Below is a small trained network, with its code and all its weights. Each question gives an input and a target symbol and asks what happens when units are switched off, that is, made to give their printed mean instead of their output.

import numpy as np


def w(rows, s, z=0):
    codes = np.array(rows[::2]) - 128.0
    scale = np.full(codes.shape[1], s)
    scale[-1] = z or s
    return codes * scale


def norm(h):
    return h / np.sqrt((h * h).mean(-1, keepdims=True) + 1e-5)


def f(y):
    return y / 2 * (1 + np.tanh(0.7978845608 * (y + 0.044715 * y**3)))


def softmax(a):
    e = np.exp(a - a.max(-1, keepdims=True))
    return e / e.sum(-1, keepdims=True)


def log_softmax(a):
    a = a - a.max(-1, keepdims=True)
    return a - np.log(np.exp(a).sum(-1, keepdims=True))


def net(x, mask):
    ids = ['Σαβζθμπφω'.index(c) for c in x.split()]
    T = len(ids)
    res = E[ids] + P[:T]
    u = 0
    for l in range(2):
        r = norm(res)
        for j in range(2):
            rows = slice(2 * j, 2 * j + 2)
            q, k, v = (r @ M[l][rows].T for M in (Q, K, V))
            z = softmax(np.where(np.tri(T) > 0, q @ k.T / 2**0.5, -1e9)) @ v
            o = O[l][rows]
            res = res + np.where(mask[u + j], z, o[:, -1]) @ o[:, :-1]
        u += 2
        y = f(norm(res) @ A[l][:, :-1].T + A[l][:, -1])
        res = res + np.where(mask[u : u + 16], y, B[l][:, -1]) @ B[l][:, :-1]
        u += 16
    return log_softmax(norm(res)[-1] @ U[:, :-1].T + U[:, -1])


Q, K, V, O, A, B = {}, {}, {}, {}, {}, {}
E = w([
[136,145,156],'Σ',
[178,162,162],'α',
[252,130,168],'β',
[125,132,138],'ζ',
[148,81,150],'θ',
[112,125,128],'μ',
[132,135,145],'π',
[162,75,146],'φ',
[44,241,237],'ω',
],0.025)
P = w([
[106,119,98],'0',
[107,193,90],'1',
[26,102,251],'2',
[130,132,144],'3',
[110,217,55],'4',
[189,21,69],'5',
[104,196,146],'6',
],0.014)
Q[0] = w([
[32,37,214],'0.h1',
[210,76,170],'0.h1',
[244,118,86],'0.h2',
[253,52,44],'0.h2',
],0.0079)
K[0] = w([
[149,48,73],'0.h1',
[134,119,194],'0.h1',
[210,157,133],'0.h2',
[159,1,112],'0.h2',
],0.0076)
V[0] = w([
[59,69,255],'0.h1',
[189,164,51],'0.h1',
[99,181,136],'0.h2',
[209,166,60],'0.h2',
],0.0069)
O[0] = w([
[200,150,44,249],'0.h1',
[210,121,100,41],'0.h1',
[88,33,254,194],'0.h2',
[135,173,57,78],'0.h2',
],0.0029,0.0015)
A[0] = w([
[86,5,80,36],'0.n1',
[149,121,129,52],'0.n2',
[175,97,73,117],'0.n3',
[149,115,93,49],'0.n4',
[117,102,122,83],'0.n5',
[78,145,113,110],'0.n6',
[128,128,128,128],'0.n7',
[149,99,172,76],'0.n8',
[98,159,77,65],'0.n9',
[137,122,129,32],'0.n10',
[190,114,196,80],'0.n11',
[105,137,135,95],'0.n12',
[113,138,147,27],'0.n13',
[125,89,139,2],'0.n14',
[126,126,163,140],'0.n15',
[189,171,119,99],'0.n16',
],0.016,0.0051)
B[0] = w([
[139,150,254,222],'0.n1',
[86,178,92,107],'0.n2',
[62,93,84,214],'0.n3',
[105,119,81,122],'0.n4',
[73,165,155,112],'0.n5',
[151,164,180,189],'0.n6',
[128,128,128,128],'0.n7',
[118,159,182,169],'0.n8',
[141,140,194,157],'0.n9',
[112,164,97,92],'0.n10',
[107,142,163,254],'0.n11',
[145,123,138,138],'0.n12',
[133,126,107,111],'0.n13',
[105,162,133,105],'0.n14',
[139,107,167,187],'0.n15',
[109,75,131,203],'0.n16',
],0.009,0.004)
Q[1] = w([
[137,170,195],'1.h1',
[252,215,207],'1.h1',
[102,181,146],'1.h2',
[182,136,135],'1.h2',
],0.025)
K[1] = w([
[100,208,49],'1.h1',
[171,234,9],'1.h1',
[115,209,79],'1.h2',
[148,141,172],'1.h2',
],0.015)
V[1] = w([
[7,179,152],'1.h1',
[202,138,160],'1.h1',
[98,91,111],'1.h2',
[101,192,109],'1.h2',
],0.015)
O[1] = w([
[98,253,114,193],'1.h1',
[167,131,100,254],'1.h1',
[110,153,169,40],'1.h2',
[145,70,147,128],'1.h2',
],0.013,0.0052)
A[1] = w([
[173,81,142,103],'1.n1',
[126,127,134,87],'1.n2',
[123,98,132,115],'1.n3',
[91,153,76,83],'1.n4',
[153,144,146,72],'1.n5',
[117,118,116,108],'1.n6',
[5,106,112,198],'1.n7',
[129,161,104,119],'1.n8',
[184,154,155,74],'1.n9',
[215,126,121,23],'1.n10',
[116,103,81,218],'1.n11',
[46,87,105,130],'1.n12',
[90,119,147,104],'1.n13',
[116,113,194,164],'1.n14',
[151,172,146,90],'1.n15',
[165,87,106,2],'1.n16',
],0.023,0.0049)
B[1] = w([
[74,129,141,202],'1.n1',
[132,137,125,118],'1.n2',
[129,156,145,136],'1.n3',
[104,86,183,160],'1.n4',
[124,110,109,157],'1.n5',
[147,144,122,113],'1.n6',
[79,10,70,224],'1.n7',
[136,95,150,185],'1.n8',
[110,101,98,214],'1.n9',
[76,140,146,186],'1.n10',
[165,194,152,154],'1.n11',
[35,62,121,158],'1.n12',
[113,140,106,153],'1.n13',
[123,112,93,254],'1.n14',
[152,107,111,249],'1.n15',
[122,128,185,169],'1.n16',
],0.014,0.0063)
U = w([
[178,104,37,104],'Σ',
[39,130,242,71],'α',
[228,29,247,109],'β',
[224,127,53,114],'ζ',
[5,98,31,142],'θ',
[168,245,153,255],'μ',
[168,102,26,82],'π',
[41,80,57,125],'φ',
[2,240,92,138],'ω',
],0.0084,0.0044)

Each question gives the input, a string of symbols that net reads in full, and the target symbol t.
The units are the heads (2 rows each of Q, K, V and O) and the neurons (one row each of A and B). Each row of codes is followed by its name. A weight is (code - 128) times the scale printed after its matrix; where a second scale follows, it is the last column's (O, A, B and U).
mask holds one flag per unit, layer by layer, with each layer's heads first. A switched-off unit (its flag False) gives its mean, the last column of its rows in O or B, instead of its output. The means were averaged over made-up inputs and are rounded, as every weight is.
A unit's drop is (log p(t) with every unit on - log p(t) with that unit switched off) / (log p(t) with every unit on - log p(t) with every unit switched off).
The circuit of an input: a set's keep is (log p(t) with only the set's units on - log p(t) with every unit switched off) / (log p(t) with every unit on - log p(t) with every unit switched off). Starting from the 12 units with the biggest drops (on a tie, the unit counted first), units are removed one at a time, each time the one whose removal leaves the highest keep (on an exact tie, the one counted first), for as long as the keep stays at least 0.8.
units of the circuit, in order: the units of the circuit, biggest drop first
top k neurons: the k neurons with the biggest drops, biggest first
top k neurons in layer l: the k neurons of layer l with the biggest drops, biggest first
input Σ ω ω π, target ω: units of the circuit, in order -> 1.h1
input Σ β ζ φ β φ θ, target β: units of the circuit, in order -> 1.h1, 1.n7
input θ θ ζ μ α Σ β, target α: units of the circuit, in order -> 1.n10, 1.n1
input φ φ φ π Σ α β, target ζ: top 2 neurons in layer 0 -> 0.n3, 0.n11
input μ φ φ φ μ, target μ: top 2 neurons -> 1.n7, 0.n9
input φ μ μ μ μ μ Σ, target μ: top 2 neurons -> 1.n7, 0.n3
input ζ β β θ θ φ β, target θ: top 2 neurons -> 1.n9, 0.n11
input φ μ φ φ, target μ: top 2 neurons -> 1.n7, 0.n1
input ζ μ π β β π θ, target β: top 2 neurons -> 0.n9, 1.n7
input π ζ μ Σ, target ζ: top 2 neurons in layer 0 -> 0.n3, 0.n6
input μ φ β μ φ θ, target α: top 2 neurons in layer 0 -> 0.n1, 0.n3
input μ ζ μ θ, target ζ: top 3 neurons in layer 1 -> 1.n7, 1.n14, 1.n1
input μ Σ φ μ ω φ, target α: top 2 neurons in layer 0 -> 0.n3, 0.n1
input Σ β π, target β: units of the circuit, in order -> 1.h1
input φ μ π π ζ Σ Σ, target ζ: top 3 neurons -> 0.n3, 1.n7, 0.n11
input β ζ φ π, target ζ: top 4 neurons -> 0.n3, 0.n16, 1.n7, 0.n6
input μ μ μ β, target μ: top 3 neurons -> 1.n7, 1.n14, 1.n10
input Σ μ β μ, target μ: top 2 neurons in layer 0 -> 0.n3, 0.n6
input θ ζ φ μ, target ζ: top 4 neurons in layer 0 -> 0.n3, 0.n6, 0.n11, 0.n16
input β α μ μ, target α: top 3 neurons in layer 1 -> 1.n1, 1.n7, 1.n10
